Below are the code and all the weights of a small trained network. Each question names an input and a class and asks about switching units off, where a switched-off unit gives its printed mean instead of its output.

import numpy as np


def w(rows, s, z=0):
    codes = np.array(rows[::2]) - 128.0
    scale = np.full(codes.shape[1], s)
    scale[-1] = z or s
    return codes * scale


def f(y):
    return np.maximum(y, 0)


def log_softmax(a):
    a = a - a.max(-1, keepdims=True)
    return a - np.log(np.exp(a).sum(-1, keepdims=True))


def net(x, mask):
    res = np.array(x, float).reshape(1, 8) / 4 @ E
    y = f(res @ A[0][:, :-1].T + A[0][:, -1])
    res = res + np.where(mask, y, B[0][:, -1]) @ B[0][:, :-1]
    return log_softmax(res[-1] @ U[:, :-1].T + U[:, -1])


A, B = {}, {}
E = w([
[106,153,106,254,71],'x0',
[191,130,242,112,46],'x1',
[124,126,130,128,130],'x2',
[127,128,133,127,132],'x3',
[28,133,110,65,46],'x4',
[130,127,127,131,126],'x5',
[103,3,152,148,130],'x6',
[128,125,127,126,129],'x7',
],0.0059)
A[0] = w([
[138,127,190,128,103,87],'neuron 1',
[138,132,167,137,108,89],'neuron 2',
[131,131,125,128,117,253],'neuron 3',
[87,124,88,154,186,73],'neuron 4',
[99,157,56,124,170,91],'neuron 5',
[166,157,160,112,99,115],'neuron 6',
[142,107,136,72,156,66],'neuron 7',
[168,247,91,105,130,102],'neuron 8',
[152,116,136,16,175,87],'neuron 9',
[66,122,97,79,41,90],'neuron 10',
[66,135,133,91,94,61],'neuron 11',
[156,132,159,115,89,93],'neuron 12',
[68,146,134,109,110,73],'neuron 13',
[229,126,124,178,201,70],'neuron 14',
[103,135,71,132,181,64],'neuron 15',
[137,131,158,130,119,71],'neuron 16',
[178,146,195,120,65,87],'neuron 17',
[160,122,146,149,173,69],'neuron 18',
[121,92,127,120,120,112],'neuron 19',
[110,150,99,249,64,73],'neuron 20',
[110,205,135,126,133,87],'neuron 21',
[100,14,142,150,136,93],'neuron 22',
],0.013,0.007)
B[0] = w([
[80,126,97,126,123,168],'neuron 1',
[102,125,120,103,116,150],'neuron 2',
[149,71,95,168,254,254],'neuron 3',
[72,109,99,105,119,175],'neuron 4',
[70,108,91,95,123,189],'neuron 5',
[97,103,100,115,144,176],'neuron 6',
[112,174,170,126,129,157],'neuron 7',
[161,51,182,168,79,216],'neuron 8',
[91,202,202,137,156,205],'neuron 9',
[207,155,66,133,122,215],'neuron 10',
[185,155,106,107,104,167],'neuron 11',
[91,126,98,124,131,164],'neuron 12',
[168,145,102,108,106,158],'neuron 13',
[216,167,67,115,107,203],'neuron 14',
[65,128,94,100,107,170],'neuron 15',
[109,131,111,123,112,135],'neuron 16',
[59,113,84,96,115,204],'neuron 17',
[160,147,101,96,112,151],'neuron 18',
[134,113,138,151,117,150],'neuron 19',
[99,211,218,96,146,224],'neuron 20',
[137,97,158,157,90,166],'neuron 21',
[130,57,168,161,76,210],'neuron 22',
],0.034,0.007)
U = w([
[8,87,38,85,145,96],'0',
[253,192,42,125,135,83],'1',
[83,232,241,133,196,109],'2',
[123,74,102,180,220,254],'3',
[142,14,166,218,86,102],'4',
],0.0044,0.0082)

Each question gives the input, the list of numbers given to net, and the class t.
The units are the neurons (one row each of A and B). Each row of codes is followed by its name. A weight is (code - 128) times the scale printed after its matrix; where a second scale follows, it is the last column's (A, B and U).
mask holds one flag per neuron, in row order. A switched-off neuron (its flag False) gives its mean, the last column of its row in B, instead of its output. The means were averaged over made-up inputs and are rounded, as every weight is.
A unit's drop is (log p(t) with every unit on - log p(t) with that unit switched off) / (log p(t) with every unit on - log p(t) with every unit switched off).
The circuit of an input: a set's keep is (log p(t) with only the set's units on - log p(t) with every unit switched off) / (log p(t) with every unit on - log p(t) with every unit switched off). Starting from the 12 units with the biggest drops (on a tie, the unit counted first), units are removed one at a time, each time the one whose removal leaves the highest keep (on an exact tie, the one counted first), for as long as the keep stays at least 0.8.
circuit, biggest first: the units of the circuit, biggest drop first
most important unit: the unit with the biggest drop
k most important neurons: the k neurons with the biggest drops, biggest first
drop when u is switched off: that unit's drop, to one decimal
input [5,4,6,-6,3,3,-6,6], class 4: circuit, biggest first => [neuron 8]
input [4,-6,-3,2,-3,-6,6,5], class 0: 4 most important neurons => [neuron 4; neuron 8; neuron 15; neuron 5]
input [-3,2,-1,1,-4,0,-5,2], class 4: 2 most important neurons => [neuron 8; neuron 10]
input [-6,4,6,-5,6,0,3,-1], class 1: 3 most important neurons => [neuron 10; neuron 20; neuron 11]
input [-5,6,4,-2,-4,5,-2,4], class 0: 2 most important neurons => [neuron 17; neuron 20]
input [7,3,-6,1,-1,1,-8,-6], class 4: 2 most important neurons => [neuron 8; neuron 9]
input [-5,6,-4,1,4,-1,3,-4], class 0: 3 most important neurons => [neuron 17; neuron 20; neuron 1]
input [-1,8,3,7,-8,7,-4,8], class 0: 2 most important neurons => [neuron 17; neuron 6]
input [4,-1,7,8,6,-4,8,-3], class 4: 2 most important neurons => [neuron 22; neuron 14]
input [5,1,-7,4,-6,-6,3,7], class 1: 2 most important neurons => [neuron 14; neuron 9]
input [-5,-4,2,-1,-7,-5,-8,1], class 4: 3 most important neurons => [neuron 8; neuron 10; neuron 21]
input [4,-6,4,3,-2,2,-4,4], class 0: 3 most important neurons => [neuron 5; neuron 15; neuron 4]
input [7,-8,-8,-7,0,4,1,0], class 0: drop when neuron 4 is switched off => 1.0
input [2,3,4,-3,-8,-6,-4,3], class 1: drop when neuron 6 is switched off => 0.0
input [-8,-2,-4,8,5,-6,-2,1], class 2: most important unit => neuron 9
input [7,1,-4,-5,8,-6,-4,3], class 1: drop when neuron 10 is switched off => 1.1
